Here is a tiny trained network, its code and every weight. The questions are about switching its units off for an input and a class, where a switched-off unit gives its printed mean instead of its output.

import numpy as np


def w(rows, s, z=0):
    codes = np.array(rows[::2]) - 128.0
    scale = np.full(codes.shape[1], s)
    scale[-1] = z or s
    return codes * scale


def f(y):
    return y / 2 * (1 + np.tanh(0.7978845608 * (y + 0.044715 * y**3)))


def log_softmax(a):
    a = a - a.max(-1, keepdims=True)
    return a - np.log(np.exp(a).sum(-1, keepdims=True))


def net(x, mask):
    res = np.array(x, float).reshape(1, 5) / 4 @ E
    y = f(res @ A[0][:, :-1].T + A[0][:, -1])
    res = res + np.where(mask, y, B[0][:, -1]) @ B[0][:, :-1]
    return log_softmax(res[-1] @ U[:, :-1].T + U[:, -1])


A, B = {}, {}
E = w([
[22,198,31,181,99],'x0',
[253,206,92,168,109],'x1',
[85,241,169,29,83],'x2',
[140,102,139,104,3],'x3',
[118,83,115,41,101],'x4',
],0.0041)
A[0] = w([
[132,127,124,133,125,82],'N0',
[76,139,104,73,41,159],'N1',
[131,130,121,137,121,157],'N2',
[124,164,149,233,142,94],'N3',
[98,255,89,109,191,157],'N4',
[210,101,129,192,175,184],'N5',
[85,123,106,192,91,2],'N6',
[178,99,90,153,172,97],'N7',
[97,70,130,74,163,210],'N8',
[228,160,184,55,128,171],'N9',
[206,126,64,115,103,144],'N10',
[103,68,141,108,180,175],'N11',
],0.018,0.00079)
B[0] = w([
[133,136,137,132,135,126],'N0',
[143,208,125,100,35,230],'N1',
[135,145,132,126,139,132],'N2',
[48,120,125,119,91,195],'N3',
[16,142,146,107,35,239],'N4',
[168,211,109,244,129,232],'N5',
[182,139,142,96,152,176],'N6',
[153,146,123,222,140,183],'N7',
[96,60,147,84,181,182],'N8',
[218,145,123,6,99,254],'N9',
[189,135,129,103,159,185],'N10',
[129,42,123,104,184,180],'N11',
],0.026,0.0067)
U = w([
[110,3,153,93,213,63],'0',
[212,164,119,87,117,240],'1',
[142,147,100,239,164,2],'2',
[13,140,146,116,78,180],'3',
],0.0069,0.00087)

Each question gives the input, the list of numbers given to net, and the class t.
The units are the neurons (one row each of A and B). Each row of codes is followed by its name. A weight is (code - 128) times the scale printed after its matrix; where a second scale follows, it is the last column's (A, B and U).
mask holds one flag per neuron, in row order. A switched-off neuron (its flag False) gives its mean, the last column of its row in B, instead of its output. The means were averaged over made-up inputs and are rounded, as every weight is.
A unit's drop is (log p(t) with every unit on - log p(t) with that unit switched off) / (log p(t) with every unit on - log p(t) with every unit switched off).
The circuit of an input: a set's keep is (log p(t) with only the set's units on - log p(t) with every unit switched off) / (log p(t) with every unit on - log p(t) with every unit switched off). Starting from all 12 units, units are removed one at a time, each time the one whose removal leaves the highest keep (on an exact tie, the one counted first), for as long as the keep stays at least 0.8.
circuit, biggest first: the units of the circuit, biggest drop first
unit that matters most: the unit with the biggest drop
k most important neurons: the k neurons with the biggest drops, biggest first
drop of u: that unit's drop, to one decimal
input [8,8,-4,2,-2], class 3: 2 most important neurons -> (N3, N4)
input [-1,-2,-6,7,-4], class 2: unit that matters most -> N9
input [8,-2,-8,-2,0], class 2: circuit, biggest first -> (N9, N4)
input [8,4,-4,-1,4], class 3: 4 most important neurons -> (N9, N4, N5, N3)
input [3,1,-2,-6,-4], class 3: 2 most important neurons -> (N4, N3)
input [8,-5,-6,8,3], class 1: 4 most important neurons -> (N6, N4, N1, N3)
input [-6,2,-6,4,1], class 2: 3 most important neurons -> (N5, N7, N1)
input [4,8,-3,-1,8], class 2: 3 most important neurons -> (N9, N1, N7)
input [-7,3,-3,0,-8], class 2: 2 most important neurons -> (N5, N7)
input [3,4,1,-2,5], class 3: 2 most important neurons -> (N9, N4)
input [-1,-7,0,4,4], class 0: 3 most important neurons -> (N8, N4, N11)
input [1,2,8,-2,6], class 3: drop of N4 -> 2.0
input [-4,-3,-7,4,3], class 0: drop of N8 -> 0.3
input [-1,1,1,-7,0], class 3: circuit, biggest first -> (N4)
